Below are the code and all the weights of a small trained network. Each question names an input and a class and asks about switching units off, where a switched-off unit gives its printed mean instead of its output.

import numpy as np


def w(rows, s, z=0):
    codes = np.array(rows[::2]) - 128.0
    scale = np.full(codes.shape[1], s)
    scale[-1] = z or s
    return codes * scale


def f(y):
    return np.maximum(y, 0)


def log_softmax(a):
    a = a - a.max(-1, keepdims=True)
    return a - np.log(np.exp(a).sum(-1, keepdims=True))


def net(x, mask):
    res = np.array(x, float).reshape(1, 4) / 4 @ E
    y = f(res @ A[0][:, :-1].T + A[0][:, -1])
    res = res + np.where(mask, y, B[0][:, -1]) @ B[0][:, :-1]
    return log_softmax(res[-1] @ U[:, :-1].T + U[:, -1])


A, B = {}, {}
E = w([
[50,254,94,71],'x0',
[71,19,48,42],'x1',
[223,147,38,129],'x2',
[210,155,174,56],'x3',
],0.0081)
A[0] = w([
[201,166,166,157,231],'neuron 0',
[74,154,195,99,194],'neuron 1',
[129,59,98,131,165],'neuron 2',
[49,111,111,45,127],'neuron 3',
[139,36,88,125,182],'neuron 4',
[143,180,45,148,148],'neuron 5',
[139,97,206,246,199],'neuron 6',
[150,72,68,115,169],'neuron 7',
[89,189,180,81,169],'neuron 8',
[157,52,50,126,156],'neuron 9',
[148,42,83,122,175],'neuron 10',
[194,151,171,111,144],'neuron 11',
[74,90,100,50,182],'neuron 12',
[96,212,85,158,202],'neuron 13',
[127,127,102,71,162],'neuron 14',
[151,87,80,124,145],'neuron 15',
[84,179,174,142,255],'neuron 16',
[64,114,62,45,245],'neuron 17',
[94,146,46,124,184],'neuron 18',
[133,102,118,140,124],'neuron 19',
[224,172,151,72,148],'neuron 20',
[92,116,171,172,161],'neuron 21',
],0.011,0.0057)
B[0] = w([
[228,84,126,130,224],'neuron 0',
[153,125,194,109,200],'neuron 1',
[71,82,79,167,198],'neuron 2',
[79,145,188,23,202],'neuron 3',
[72,34,26,170,224],'neuron 4',
[156,176,43,177,181],'neuron 5',
[133,24,211,255,231],'neuron 6',
[107,111,32,131,205],'neuron 7',
[180,140,173,115,201],'neuron 8',
[112,112,9,155,221],'neuron 9',
[105,85,42,146,220],'neuron 10',
[247,9,104,40,184],'neuron 11',
[38,106,133,54,215],'neuron 12',
[199,199,122,187,213],'neuron 13',
[111,150,133,77,172],'neuron 14',
[113,108,14,142,183],'neuron 15',
[185,151,192,134,222],'neuron 16',
[41,200,132,34,246],'neuron 17',
[98,249,105,156,196],'neuron 18',
[127,136,106,165,150],'neuron 19',
[213,104,77,64,205],'neuron 20',
[101,100,230,165,176],'neuron 21',
],0.0077,0.011)
U = w([
[255,111,100,80,178],'0',
[55,134,45,133,78],'1',
[69,125,150,75,8],'2',
[121,208,204,74,145],'3',
[147,98,236,234,251],'4',
[136,78,94,228,16],'5',
[154,252,84,204,171],'6',
],0.0085,0.0018)

Each question gives the input, the list of numbers given to net, and the class t.
The units are the neurons (one row each of A and B). Each row of codes is followed by its name. A weight is (code - 128) times the scale printed after its matrix; where a second scale follows, it is the last column's (A, B and U).
mask holds one flag per neuron, in row order. A switched-off neuron (its flag False) gives its mean, the last column of its row in B, instead of its output. The means were averaged over made-up inputs and are rounded, as every weight is.
A unit's drop is (log p(t) with every unit on - log p(t) with that unit switched off) / (log p(t) with every unit on - log p(t) with every unit switched off).
The circuit of an input: a set's keep is (log p(t) with only the set's units on - log p(t) with every unit switched off) / (log p(t) with every unit on - log p(t) with every unit switched off). Starting from the 12 units with the biggest drops (on a tie, the unit counted first), units are removed one at a time, each time the one whose removal leaves the highest keep (on an exact tie, the one counted first), for as long as the keep stays at least 0.8.
circuit, biggest first: the units of the circuit, biggest drop first
k most important neurons: the k neurons with the biggest drops, biggest first
drop when u is switched off: that unit's drop, to one decimal
input [8,-2,1,6], class 0: circuit, biggest first : [neuron 20]
input [4,2,7,-1], class 6: circuit, biggest first : [neuron 18; neuron 5]
input [5,2,6,-3], class 6: circuit, biggest first : [neuron 13; neuron 18]
input [2,-8,-5,8], class 0: 2 most important neurons : [neuron 11; neuron 20]
input [4,-4,-5,4], class 0: circuit, biggest first : [neuron 11; neuron 8]
input [7,-6,-7,7], class 0: circuit, biggest first : [neuron 11; neuron 20]
input [1,5,-3,5], class 2: drop when neuron 3 is switched off : 0.1
input [6,-4,-3,1], class 3: drop when neuron 12 is switched off : -0.1
input [2,0,-1,-7], class 6: drop when neuron 13 is switched off : 0.2
input [-3,1,7,-8], class 1: drop when neuron 16 is switched off : 0.1
